Below are the code and all the weights of a small trained network. Each question names an input and a target symbol and asks about switching units off, where a switched-off unit gives its printed mean instead of its output.

import numpy as np


def w(rows, s, z=0):
    codes = np.array(rows[::2]) - 128.0
    scale = np.full(codes.shape[1], s)
    scale[-1] = z or s
    return codes * scale


def norm(h):
    return h / np.sqrt((h * h).mean(-1, keepdims=True) + 1e-5)


def f(y):
    return y / 2 * (1 + np.tanh(0.7978845608 * (y + 0.044715 * y**3)))


def softmax(a):
    e = np.exp(a - a.max(-1, keepdims=True))
    return e / e.sum(-1, keepdims=True)


def log_softmax(a):
    a = a - a.max(-1, keepdims=True)
    return a - np.log(np.exp(a).sum(-1, keepdims=True))


def net(x, mask):
    ids = ['αβδεηλμξπστφψω'.index(c) for c in x.split()]
    T = len(ids)
    res = E[ids] + P[:T]
    r = norm(res)
    for j in range(3):
        rows = slice(3 * j, 3 * j + 3)
        q, k, v = (r @ M[0][rows].T for M in (Q, K, V))
        z = softmax(np.where(np.tri(T) > 0, q @ k.T / 3**0.5, -1e9)) @ v
        o = O[0][rows]
        res = res + np.where(mask[j], z, o[:, -1]) @ o[:, :-1]
    y = f(norm(res) @ A[0][:, :-1].T + A[0][:, -1])
    res = res + np.where(mask[3:11], y, B[0][:, -1]) @ B[0][:, :-1]
    return log_softmax(norm(res)[-1] @ U[:, :-1].T + U[:, -1])


Q, K, V, O, A, B = {}, {}, {}, {}, {}, {}
E = w([
[102,105,159,161],'α',
[129,81,85,110],'β',
[140,128,97,100],'δ',
[114,96,78,81],'ε',
[140,143,60,128],'η',
[164,64,134,155],'λ',
[196,133,107,179],'μ',
[109,255,220,128],'ξ',
[145,135,126,152],'π',
[80,118,180,95],'σ',
[122,91,108,105],'τ',
[211,102,69,145],'φ',
[122,166,79,97],'ψ',
[69,113,78,195],'ω',
],0.016)
P = w([
[168,207,105,146],'0',
[105,113,131,124],'1',
[109,132,180,80],'2',
[133,6,166,129],'3',
[107,135,150,111],'4',
[63,179,78,154],'5',
[149,45,188,91],'6',
],0.011)
Q[0] = w([
[124,28,157,50],'head 1',
[208,107,222,150],'head 1',
[51,240,171,97],'head 1',
[204,9,187,98],'head 2',
[165,170,41,159],'head 2',
[36,58,130,140],'head 2',
[71,172,96,131],'head 3',
[15,215,46,158],'head 3',
[65,198,80,184],'head 3',
],0.014)
K[0] = w([
[128,116,145,65],'head 1',
[210,132,178,106],'head 1',
[84,175,126,112],'head 1',
[62,65,87,154],'head 2',
[191,109,115,124],'head 2',
[99,90,172,104],'head 2',
[127,89,110,135],'head 3',
[134,5,102,135],'head 3',
[142,59,142,128],'head 3',
],0.023)
V[0] = w([
[250,121,190,103],'head 1',
[222,165,105,146],'head 1',
[107,108,152,55],'head 1',
[136,54,130,77],'head 2',
[52,162,65,157],'head 2',
[14,78,108,119],'head 2',
[143,195,100,153],'head 3',
[209,160,148,139],'head 3',
[155,145,193,121],'head 3',
],0.011)
O[0] = w([
[120,28,125,31,136],'head 1',
[146,57,67,152,108],'head 1',
[123,163,123,64,179],'head 1',
[134,179,156,74,104],'head 2',
[94,119,53,92,180],'head 2',
[101,93,115,2,216],'head 2',
[155,47,135,85,253],'head 3',
[112,81,164,128,222],'head 3',
[137,146,200,110,153],'head 3',
],0.0097,0.0021)
A[0] = w([
[194,206,73,106,82],'neuron 1',
[1,87,79,118,29],'neuron 2',
[203,149,187,92,202],'neuron 3',
[107,153,134,104,96],'neuron 4',
[141,161,65,163,73],'neuron 5',
[74,140,165,134,1],'neuron 6',
[96,64,100,200,84],'neuron 7',
[163,108,52,83,125],'neuron 8',
],0.015,0.0023)
B[0] = w([
[182,185,86,232,189],'neuron 1',
[36,39,9,120,197],'neuron 2',
[167,89,44,17,253],'neuron 3',
[127,159,90,169,172],'neuron 4',
[156,56,170,197,218],'neuron 5',
[158,220,134,187,157],'neuron 6',
[55,218,157,72,237],'neuron 7',
[194,174,161,85,235],'neuron 8',
],0.015,0.0038)
U = w([
[30,77,48,122,148],'α',
[118,140,117,83,123],'β',
[202,115,50,128,65],'δ',
[127,194,33,99,62],'ε',
[131,72,140,148,126],'η',
[182,58,138,117,190],'λ',
[92,53,228,133,105],'μ',
[146,189,235,100,59],'ξ',
[6,144,191,111,84],'π',
[58,159,178,61,107],'σ',
[146,137,112,87,198],'τ',
[227,134,190,77,130],'φ',
[147,109,96,141,95],'ψ',
[102,113,163,128,254],'ω',
],0.013,0.0048)

Each question gives the input, a string of symbols that net reads in full, and the target symbol t.
The units are the heads (3 rows each of Q, K, V and O) and the neurons (one row each of A and B). Each row of codes is followed by its name. A weight is (code - 128) times the scale printed after its matrix; where a second scale follows, it is the last column's (O, A, B and U).
mask holds one flag per unit, heads first, then neurons. A switched-off unit (its flag False) gives its mean, the last column of its rows in O or B, instead of its output. The means were averaged over made-up inputs and are rounded, as every weight is.
A unit's drop is (log p(t) with every unit on - log p(t) with that unit switched off) / (log p(t) with every unit on - log p(t) with every unit switched off).
The circuit of an input: a set's keep is (log p(t) with only the set's units on - log p(t) with every unit switched off) / (log p(t) with every unit on - log p(t) with every unit switched off). Starting from all 11 units, units are removed one at a time, each time the one whose removal leaves the highest keep (on an exact tie, the one counted first), for as long as the keep stays at least 0.8.
circuit, biggest first: the units of the circuit, biggest drop first
heads that matter: for each layer, one digit per head in row order, 1 if its drop is at least 0.15 and else 0, layers parted by /
drop when u is switched off: that unit's drop, to one decimal
input ω ω α π, target α: circuit, biggest first	(head 2)
input α μ ξ ξ, target φ: circuit, biggest first	(neuron 3; head 2)
input τ ψ μ μ μ, target μ: circuit, biggest first	(head 2; neuron 3; neuron 7; head 1)
input φ σ ξ α ε, target ε: heads that matter	111
input ε ξ ψ τ π, target π: heads that matter	110
input η ω ξ τ φ, target φ: heads that matter	100
input ε φ ω π, target α: heads that matter	010
input ω η σ φ ξ λ, target π: heads that matter	000
input α ξ μ τ ε, target ε: heads that matter	011
input ξ ε ξ π μ, target μ: heads that matter	110
input ξ ε ψ μ π, target π: heads that matter	010
input τ λ λ ε α, target α: drop when head 3 is switched off	0.2
input α ξ ξ ξ, target φ: drop when head 3 is switched off	-0.1
input σ β ψ η α, target α: drop when head 1 is switched off	-0.2
